Here is a tiny trained network, its code and every weight. The questions are about switching its units off for an input and a class, where a switched-off unit gives its printed mean instead of its output.

import numpy as np


def w(rows, s, z=0):
    codes = np.array(rows[::2]) - 128.0
    scale = np.full(codes.shape[1], s)
    scale[-1] = z or s
    return codes * scale


def f(y):
    return y / 2 * (1 + np.tanh(0.7978845608 * (y + 0.044715 * y**3)))


def log_softmax(a):
    a = a - a.max(-1, keepdims=True)
    return a - np.log(np.exp(a).sum(-1, keepdims=True))


def net(x, mask):
    res = np.array(x, float).reshape(1, 3) / 4 @ E
    y = f(res @ A[0][:, :-1].T + A[0][:, -1])
    res = res + np.where(mask, y, B[0][:, -1]) @ B[0][:, :-1]
    return log_softmax(res[-1] @ U[:, :-1].T + U[:, -1])


A, B = {}, {}
E = w([
[202,186,57,34],'x0',
[229,41,152,170],'x1',
[143,179,254,86],'x2',
],0.0086)
A[0] = w([
[65,203,168,75,123],'n1',
[80,160,77,133,102],'n2',
[67,147,111,94,123],'n3',
[169,155,231,101,107],'n4',
[129,99,6,172,57],'n5',
[209,107,103,174,123],'n6',
[133,112,115,100,253],'n7',
[164,144,79,83,121],'n8',
[66,82,150,174,111],'n9',
[49,162,98,99,129],'n10',
[13,170,136,109,108],'n11',
[223,85,173,137,103],'n12',
[30,98,161,202,133],'n13',
[207,66,164,160,97],'n14',
[171,131,35,65,86],'n15',
[80,77,53,171,97],'n16',
[165,154,114,40,93],'n17',
],0.011,0.0055)
B[0] = w([
[109,74,94,139,225],'n1',
[110,88,70,145,169],'n2',
[176,65,89,168,171],'n3',
[2,108,81,67,234],'n4',
[33,130,93,47,222],'n5',
[135,69,76,165,187],'n6',
[165,183,154,229,202],'n7',
[173,200,186,100,193],'n8',
[208,150,182,83,204],'n9',
[223,48,95,175,196],'n10',
[165,24,79,114,215],'n11',
[142,30,80,123,207],'n12',
[190,120,232,74,255],'n13',
[148,57,92,130,207],'n14',
[177,175,183,52,225],'n15',
[88,151,157,30,204],'n16',
[176,121,166,47,200],'n17',
],0.0096,0.0073)
U = w([
[220,144,233,59,79],'0',
[185,67,47,157,79],'1',
[18,126,117,44,164],'2',
[142,169,146,187,246],'3',
[64,235,137,247,29],'4',
[60,224,124,250,26],'5',
[75,222,141,222,27],'6',
],0.011,0.013)

Each question gives the input, the list of numbers given to net, and the class t.
The units are the neurons (one row each of A and B). Each row of codes is followed by its name. A weight is (code - 128) times the scale printed after its matrix; where a second scale follows, it is the last column's (A, B and U).
mask holds one flag per neuron, in row order. A switched-off neuron (its flag False) gives its mean, the last column of its row in B, instead of its output. The means were averaged over made-up inputs and are rounded, as every weight is.
A unit's drop is (log p(t) with every unit on - log p(t) with that unit switched off) / (log p(t) with every unit on - log p(t) with every unit switched off).
The circuit of an input: a set's keep is (log p(t) with only the set's units on - log p(t) with every unit switched off) / (log p(t) with every unit on - log p(t) with every unit switched off). Starting from the 12 units with the biggest drops (on a tie, the unit counted first), units are removed one at a time, each time the one whose removal leaves the highest keep (on an exact tie, the one counted first), for as long as the keep stays at least 0.8.
circuit, biggest first: the units of the circuit, biggest drop first
k most important neurons: the k neurons with the biggest drops, biggest first
drop when u is switched off: that unit's drop, to one decimal
input [-1,4,-5], class 2: 3 most important neurons -> [n5, n16, n10]
input [-5,-2,-2], class 0: circuit, biggest first -> [n13]
input [5,2,-5], class 0: 2 most important neurons -> [n15, n4]
input [5,7,8], class 2: 2 most important neurons -> [n4, n10]
input [8,-8,3], class 0: 2 most important neurons -> [n17, n15]
input [-5,5,-5], class 0: 3 most important neurons -> [n13, n9, n4]
input [5,-6,-3], class 1: 2 most important neurons -> [n13, n10]
input [-8,-8,5], class 0: 2 most important neurons -> [n13, n9]
input [-7,8,4], class 1: 2 most important neurons -> [n12, n14]
input [6,8,0], class 1: 2 most important neurons -> [n6, n12]
input [-1,6,7], class 2: 2 most important neurons -> [n4, n10]
input [-2,5,-7], class 2: 2 most important neurons -> [n5, n16]
input [-6,-2,7], class 2: drop when n10 is switched off -> 0.2
input [8,3,-5], class 0: circuit, biggest first -> [n15]
input [6,-1,-4], class 0: drop when n15 is switched off -> 0.3
input [-3,-4,-3], class 1: drop when n11 is switched off -> 0.4
input [-4,4,8], class 2: drop when n4 is switched off -> 0.6
